Below are the code and all the weights of a small trained network. Each question names an input and a class and asks about switching units off, where a switched-off unit gives its printed mean instead of its output.

import numpy as np


def w(rows, s, z=0):
    codes = np.array(rows[::2]) - 128.0
    scale = np.full(codes.shape[1], s)
    scale[-1] = z or s
    return codes * scale


def f(y):
    return y / 2 * (1 + np.tanh(0.7978845608 * (y + 0.044715 * y**3)))


def log_softmax(a):
    a = a - a.max(-1, keepdims=True)
    return a - np.log(np.exp(a).sum(-1, keepdims=True))


def net(x, mask):
    res = np.array(x, float).reshape(1, 3) / 4 @ E
    y = f(res @ A[0][:, :-1].T + A[0][:, -1])
    res = res + np.where(mask, y, B[0][:, -1]) @ B[0][:, :-1]
    return log_softmax(res[-1] @ U[:, :-1].T + U[:, -1])


A, B = {}, {}
E = w([
[74,123,141,127,187,130,104,63,130,113,134,106],'x0',
[144,247,158,188,179,73,74,172,170,228,101,19],'x1',
[93,192,59,77,132,84,138,148,251,86,71,1],'x2',
],0.0064)
A[0] = w([
[144,112,161,164,127,135,130,95,96,144,132,168,44],'n0',
[152,164,163,214,186,115,110,170,128,173,122,102,53],'n1',
[80,127,157,146,228,131,121,41,130,128,117,123,36],'n2',
[158,120,175,214,168,136,113,132,91,157,140,154,110],'n3',
[209,131,140,164,44,131,134,251,132,143,108,137,76],'n4',
[99,124,158,167,210,134,114,54,126,128,125,120,252],'n5',
],0.013,0.0043)
B[0] = w([
[104,131,91,85,121,133,122,114,153,106,115,96,191],'n0',
[108,86,125,83,112,170,137,91,122,86,115,149,255],'n1',
[126,131,77,109,70,155,5,152,102,132,237,95,175],'n2',
[117,140,118,122,146,118,116,142,153,121,108,98,225],'n3',
[145,147,84,153,107,70,190,149,114,145,187,141,223],'n4',
[161,146,112,163,121,63,251,150,127,148,125,166,221],'n5',
],0.025,0.0079)
U = w([
[118,32,131,92,98,169,144,67,92,63,126,202,130],'0',
[155,163,112,166,106,106,123,164,86,173,183,129,79],'1',
[97,189,100,108,165,107,121,146,229,113,79,8,139],'2',
[169,151,212,203,189,116,162,131,110,194,62,179,254],'3',
[129,133,174,142,142,175,60,125,111,157,132,108,80],'4',
[130,131,171,155,144,155,35,125,110,152,130,116,84],'5',
[132,133,151,149,149,180,23,126,96,183,130,102,82],'6',
],0.012,0.0093)

Each question gives the input, the list of numbers given to net, and the class t.
The units are the neurons (one row each of A and B). Each row of codes is followed by its name. A weight is (code - 128) times the scale printed after its matrix; where a second scale follows, it is the last column's (A, B and U).
mask holds one flag per neuron, in row order. A switched-off neuron (its flag False) gives its mean, the last column of its row in B, instead of its output. The means were averaged over made-up inputs and are rounded, as every weight is.
A unit's drop is (log p(t) with every unit on - log p(t) with that unit switched off) / (log p(t) with every unit on - log p(t) with every unit switched off).
The circuit of an input: a set's keep is (log p(t) with only the set's units on - log p(t) with every unit switched off) / (log p(t) with every unit on - log p(t) with every unit switched off). Starting from all 6 units, units are removed one at a time, each time the one whose removal leaves the highest keep (on an exact tie, the one counted first), for as long as the keep stays at least 0.8.
circuit, biggest first: the units of the circuit, biggest drop first
unit that matters most: the unit with the biggest drop
k most important neurons: the k neurons with the biggest drops, biggest first
drop when u is switched off: that unit's drop, to one decimal
input [-8,-7,1], class 1: circuit, biggest first -> [n1]
input [7,5,7], class 1: circuit, biggest first -> [n2, n5]
input [-3,2,0], class 3: 3 most important neurons -> [n2, n0, n1]
input [-7,-1,1], class 1: 2 most important neurons -> [n4, n1]
input [-3,-4,-6], class 2: circuit, biggest first -> [n1, n0, n3]
input [-3,1,-1], class 3: 3 most important neurons -> [n2, n1, n0]
input [-3,-2,1], class 3: 2 most important neurons -> [n1, n2]
input [-5,7,-8], class 2: 2 most important neurons -> [n3, n0]
input [6,6,1], class 0: 2 most important neurons -> [n1, n4]
input [7,-4,-5], class 1: 3 most important neurons -> [n1, n5, n2]
input [-7,-2,4], class 1: 2 most important neurons -> [n1, n4]
input [-1,3,-2], class 3: 2 most important neurons -> [n2, n0]
input [2,-2,-4], class 2: 2 most important neurons -> [n1, n0]
input [7,1,-2], class 1: circuit, biggest first -> [n2]
input [-4,3,-7], class 2: 2 most important neurons -> [n3, n0]
input [7,-3,6], class 1: 2 most important neurons -> [n1, n2]
input [7,-2,-7], class 1: 2 most important neurons -> [n5, n2]
input [6,2,-2], class 1: 2 most important neurons -> [n2, n5]
input [2,-2,-1], class 3: drop when n4 is switched off -> 0.1
input [5,5,1], class 0: drop when n1 is switched off -> 1.2
input [1,-1,-2], class 3: drop when n1 is switched off -> 0.7
input [1,7,1], class 0: drop when n1 is switched off -> 0.8
input [-1,5,-7], class 2: unit that matters most -> n3
